Below are the code and all the weights of a small trained network. Each question names an input and a class and asks about switching units off, where a switched-off unit gives its printed mean instead of its output.

import numpy as np


def w(rows, s, z=0):
    codes = np.array(rows[::2]) - 128.0
    scale = np.full(codes.shape[1], s)
    scale[-1] = z or s
    return codes * scale


def f(y):
    return np.maximum(y, 0)


def log_softmax(a):
    a = a - a.max(-1, keepdims=True)
    return a - np.log(np.exp(a).sum(-1, keepdims=True))


def net(x, mask):
    res = np.array(x, float).reshape(1, 4) / 4 @ E
    y = f(res @ A[0][:, :-1].T + A[0][:, -1])
    res = res + np.where(mask, y, B[0][:, -1]) @ B[0][:, :-1]
    return log_softmax(res[-1] @ U[:, :-1].T + U[:, -1])


A, B = {}, {}
E = w([
[162,118,79,179,234,169,183,85,105],'x0',
[137,122,134,131,83,135,250,165,109],'x1',
[54,150,160,172,154,85,163,111,127],'x2',
[144,164,62,186,142,138,134,168,213],'x3',
],0.016)
A[0] = w([
[255,100,153,85,85,134,101,125,127,43],'N0',
[244,53,57,54,119,224,103,109,100,70],'N1',
[185,124,141,145,104,140,225,150,87,47],'N2',
[53,163,190,170,175,63,164,51,122,33],'N3',
[131,60,155,119,97,154,208,183,101,69],'N4',
[165,93,123,137,183,149,158,87,78,2],'N5',
[148,104,131,115,193,106,32,36,145,28],'N6',
[97,13,172,68,132,135,132,52,8,12],'N7',
[177,116,76,177,205,171,157,80,81,95],'N8',
],0.0097,0.0074)
B[0] = w([
[33,108,164,186,142,95,143,121,129,190],'N0',
[29,96,160,215,180,126,191,149,95,244],'N1',
[181,241,153,143,185,90,68,58,117,203],'N2',
[78,92,181,223,133,155,216,189,88,200],'N3',
[151,170,168,111,165,99,86,56,138,206],'N4',
[127,126,165,100,62,85,71,195,89,186],'N5',
[209,181,177,115,179,70,90,59,120,197],'N6',
[132,137,2,153,105,153,124,118,251,232],'N7',
[81,112,108,47,19,36,90,149,144,249],'N8',
],0.0097,0.015)
U = w([
[81,96,157,180,159,130,171,123,114,100],'0',
[96,116,163,57,33,102,104,132,128,113],'1',
[189,161,159,122,179,112,124,58,129,95],'2',
[144,133,6,165,149,141,150,122,203,159],'3',
[122,92,127,89,144,134,163,102,121,249],'4',
[191,89,125,118,130,188,141,133,95,98],'5',
[158,96,114,94,137,160,143,138,89,104],'6',
[176,95,117,90,138,171,148,134,106,98],'7',
],0.017,0.019)

Each question gives the input, the list of numbers given to net, and the class t.
The units are the neurons (one row each of A and B). Each row of codes is followed by its name. A weight is (code - 128) times the scale printed after its matrix; where a second scale follows, it is the last column's (A, B and U).
mask holds one flag per neuron, in row order. A switched-off neuron (its flag False) gives its mean, the last column of its row in B, instead of its output. The means were averaged over made-up inputs and are rounded, as every weight is.
A unit's drop is (log p(t) with every unit on - log p(t) with that unit switched off) / (log p(t) with every unit on - log p(t) with every unit switched off).
The circuit of an input: a set's keep is (log p(t) with only the set's units on - log p(t) with every unit switched off) / (log p(t) with every unit on - log p(t) with every unit switched off). Starting from all 9 units, units are removed one at a time, each time the one whose removal leaves the highest keep (on an exact tie, the one counted first), for as long as the keep stays at least 0.8.
circuit, biggest first: the units of the circuit, biggest drop first
most important unit: the unit with the biggest drop
top k neurons: the k neurons with the biggest drops, biggest first
drop when u is switched off: that unit's drop, to one decimal
input [3,8,-4,2], class 2: most important unit => N2
input [-7,8,6,-4], class 2: circuit, biggest first => (N8; N4)
input [4,5,4,2], class 2: top 2 neurons => (N2; N1)
input [-6,5,-6,2], class 0: circuit, biggest first => (N8; N0)
input [-1,-7,5,0], class 2: top 2 neurons => (N6; N1)
input [6,3,-4,6], class 1: circuit, biggest first => (N8; N7)
input [0,-2,2,-3], class 4: top 2 neurons => (N1; N2)
input [5,-7,-7,7], class 0: top 3 neurons => (N1; N7; N2)
input [3,-7,4,7], class 2: top 2 neurons => (N6; N7)
input [-5,-6,-8,8], class 0: circuit, biggest first => (N7; N1)
input [7,3,6,3], class 1: top 2 neurons => (N8; N1)
input [8,3,-7,-3], class 1: top 3 neurons => (N8; N5; N3)
input [7,7,3,-4], class 1: top 3 neurons => (N8; N5; N6)
input [4,-3,-8,-2], class 0: circuit, biggest first => (N1)
input [-2,-5,5,-2], class 0: top 2 neurons => (N3; N2)
input [-5,-3,-8,-8], class 0: top 2 neurons => (N1; N0)
input [-5,8,8,-7], class 0: top 2 neurons => (N3; N6)
input [8,1,5,-7], class 1: drop when N8 is switched off => 0.8
input [-1,5,-3,-8], class 3: drop when N7 is switched off => 1.0
input [-2,-6,4,-8], class 3: circuit, biggest first => (N7)
input [8,-5,3,-6], class 1: drop when N5 is switched off => 0.4
